Below are the code and all the weights of a small trained network. Each question names an input and a target symbol and asks about switching units off, where a switched-off unit gives its printed mean instead of its output.

import numpy as np


def w(rows, s, z=0):
    codes = np.array(rows[::2]) - 128.0
    scale = np.full(codes.shape[1], s)
    scale[-1] = z or s
    return codes * scale


def f(y):
    return np.maximum(y, 0)


def softmax(a):
    e = np.exp(a - a.max(-1, keepdims=True))
    return e / e.sum(-1, keepdims=True)


def log_softmax(a):
    a = a - a.max(-1, keepdims=True)
    return a - np.log(np.exp(a).sum(-1, keepdims=True))


def net(x, mask):
    ids = ['αγδεζθλμξπστφψω'.index(c) for c in x.split()]
    T = len(ids)
    res = E[ids] + P[:T]
    q, k, v = (res @ M[0].T for M in (Q, K, V))
    z = softmax(np.where(np.tri(T) > 0, q @ k.T / 3**0.5, -1e9)) @ v
    res = res + np.where(mask[0], z, O[0][:, -1]) @ O[0][:, :-1]
    y = f(res @ A[0][:, :-1].T + A[0][:, -1])
    res = res + np.where(mask[1:25], y, B[0][:, -1]) @ B[0][:, :-1]
    return log_softmax(res[-1] @ U[:, :-1].T + U[:, -1])


Q, K, V, O, A, B = {}, {}, {}, {}, {}, {}
E = w([
[85,88,161,146],'α',
[189,157,138,185],'γ',
[77,125,134,91],'δ',
[67,103,148,114],'ε',
[133,173,123,150],'ζ',
[179,202,110,167],'θ',
[146,188,124,196],'λ',
[157,149,145,188],'μ',
[144,145,130,126],'ξ',
[171,144,150,172],'π',
[192,168,140,191],'σ',
[121,123,150,142],'τ',
[29,70,176,143],'φ',
[180,159,138,192],'ψ',
[8,58,143,109],'ω',
],0.011)
P = w([
[106,179,204,82],'0',
[228,9,111,115],'1',
[114,149,75,91],'2',
[128,240,215,57],'3',
[118,121,151,249],'4',
[112,114,31,103],'5',
[123,223,184,63],'6',
],0.012)
Q[0] = w([
[193,102,154,26],'H1',
[149,79,100,11],'H1',
[66,188,49,111],'H1',
],0.013)
K[0] = w([
[123,175,177,137],'H1',
[67,188,121,85],'H1',
[85,130,5,189],'H1',
],0.013)
V[0] = w([
[126,200,86,181],'H1',
[230,190,117,9],'H1',
[171,173,230,231],'H1',
],0.013)
O[0] = w([
[74,242,115,136,4],'H1',
[45,174,2,214,119],'H1',
[62,144,206,249,152],'H1',
],0.0088,0.0027)
A[0] = w([
[97,167,207,164,73],'N1',
[130,126,211,203,151],'N2',
[152,47,123,130,21],'N3',
[36,144,140,38,179],'N4',
[50,96,115,79,62],'N5',
[101,197,189,130,33],'N6',
[120,10,50,160,160],'N7',
[21,165,173,23,92],'N8',
[161,211,162,129,151],'N9',
[114,101,97,205,161],'N10',
[71,25,108,159,175],'N11',
[159,73,79,134,83],'N12',
[191,155,155,181,107],'N13',
[125,86,152,138,119],'N14',
[173,164,100,160,93],'N15',
[182,178,169,156,199],'N16',
[175,158,25,129,22],'N17',
[125,78,58,193,1],'N18',
[113,192,228,109,157],'N19',
[127,95,16,144,170],'N20',
[92,144,82,181,102],'N21',
[177,137,114,114,178],'N22',
[111,242,143,50,171],'N23',
[42,160,108,90,92],'N24',
],0.012,0.0094)
B[0] = w([
[68,180,132,145,208],'N1',
[141,85,120,71,254],'N2',
[68,170,77,155,171],'N3',
[177,160,140,199,239],'N4',
[124,89,168,76,154],'N5',
[194,86,83,115,177],'N6',
[195,70,138,110,235],'N7',
[102,128,123,35,219],'N8',
[161,163,156,101,200],'N9',
[154,113,191,179,210],'N10',
[116,210,123,115,220],'N11',
[96,186,146,132,168],'N12',
[108,139,107,173,172],'N13',
[121,97,141,149,170],'N14',
[160,132,131,122,149],'N15',
[143,159,153,55,226],'N16',
[99,117,253,85,148],'N17',
[45,100,94,146,149],'N18',
[126,119,132,223,248],'N19',
[104,108,59,161,200],'N20',
[90,128,88,88,188],'N21',
[105,156,89,146,188],'N22',
[72,63,147,136,244],'N23',
[176,162,141,127,165],'N24',
],0.037,0.0095)
U = w([
[117,227,176,197,189],'α',
[165,109,181,105,97],'γ',
[130,43,127,96,135],'δ',
[108,67,77,200,153],'ε',
[73,145,122,75,25],'ζ',
[59,126,92,104,168],'θ',
[108,143,73,24,183],'λ',
[23,139,70,189,53],'μ',
[234,76,124,158,63],'ξ',
[9,149,105,88,2],'π',
[73,235,69,174,64],'σ',
[244,178,86,188,203],'τ',
[151,151,72,251,142],'φ',
[178,64,85,121,187],'ψ',
[254,182,133,64,89],'ω',
],0.008,0.0054)

Each question gives the input, a string of symbols that net reads in full, and the target symbol t.
The units are the heads (3 rows each of Q, K, V and O) and the neurons (one row each of A and B). Each row of codes is followed by its name. A weight is (code - 128) times the scale printed after its matrix; where a second scale follows, it is the last column's (O, A, B and U).
mask holds one flag per unit, heads first, then neurons. A switched-off unit (its flag False) gives its mean, the last column of its rows in O or B, instead of its output. The means were averaged over made-up inputs and are rounded, as every weight is.
A unit's drop is (log p(t) with every unit on - log p(t) with that unit switched off) / (log p(t) with every unit on - log p(t) with every unit switched off).
The circuit of an input: a set's keep is (log p(t) with only the set's units on - log p(t) with every unit switched off) / (log p(t) with every unit on - log p(t) with every unit switched off). Starting from the 12 units with the biggest drops (on a tie, the unit counted first), units are removed one at a time, each time the one whose removal leaves the highest keep (on an exact tie, the one counted first), for as long as the keep stays at least 0.8.
circuit, biggest first: the units of the circuit, biggest drop first
unit that matters most: the unit with the biggest drop
top k neurons: the k neurons with the biggest drops, biggest first
drop of u: that unit's drop, to one decimal
input ψ φ π, target ω: top 2 neurons -> [N19; N23]
input ω ω π ε ξ ζ, target μ: circuit, biggest first -> [N20]
input α ξ ω ω, target γ: top 3 neurons -> [N8; N4; N20]
input σ μ ω, target λ: top 4 neurons -> [N8; N19; N5; N10]
input μ ε ζ, target μ: circuit, biggest first -> [N20; H1]
input δ τ λ ζ ω, target ξ: top 3 neurons -> [N7; N10; N8]
input α δ ω ξ ω, target φ: top 3 neurons -> [N7; N11; N20]
input ω δ ξ φ τ, target φ: circuit, biggest first -> [H1; N2; N8]
input ψ ω ψ ζ σ θ, target π: circuit, biggest first -> [H1; N17; N23]
input δ θ ξ δ τ, target μ: circuit, biggest first -> [H1; N18]
input π σ ψ λ μ, target π: top 2 neurons -> [N2; N21]
input ψ ω τ π δ, target σ: circuit, biggest first -> [N3; H1; N23]
input τ α ω ξ φ, target ω: top 4 neurons -> [N11; N7; N23; N19]
input π α σ φ ω μ φ, target γ: circuit, biggest first -> [N8; N4; N3; N23]
input α σ μ θ τ, target π: top 4 neurons -> [N2; N11; N21; N4]
input σ μ θ φ ω, target γ: top 2 neurons -> [N10; N2]
input φ ω ε, target ψ: top 2 neurons -> [N19; N1]
input τ μ θ α π δ, target δ: top 2 neurons -> [N17; N20]
input θ ω ω ω φ, target σ: top 2 neurons -> [N3; N11]
input α ε ζ ζ ε, target τ: unit that matters most -> N7
input ω ω σ, target λ: circuit, biggest first -> [N19]
input ω φ ω λ σ α δ, target α: top 3 neurons -> [N4; N2; N19]
input τ ξ φ φ π, target ε: circuit, biggest first -> [H1; N18; N7]
input α λ ω σ α γ δ, target α: top 4 neurons -> [N4; N2; N7; N19]
input ξ ω γ, target λ: top 2 neurons -> [N19; N4]
input μ π μ μ ε α, target τ: drop of N16 -> 0.4
input λ α λ ω, target α: drop of N16 -> 0.1
input μ δ α ω δ α, target τ: unit that matters most -> N23
input μ τ ω ω ω, target ξ: drop of N8 -> 0.4
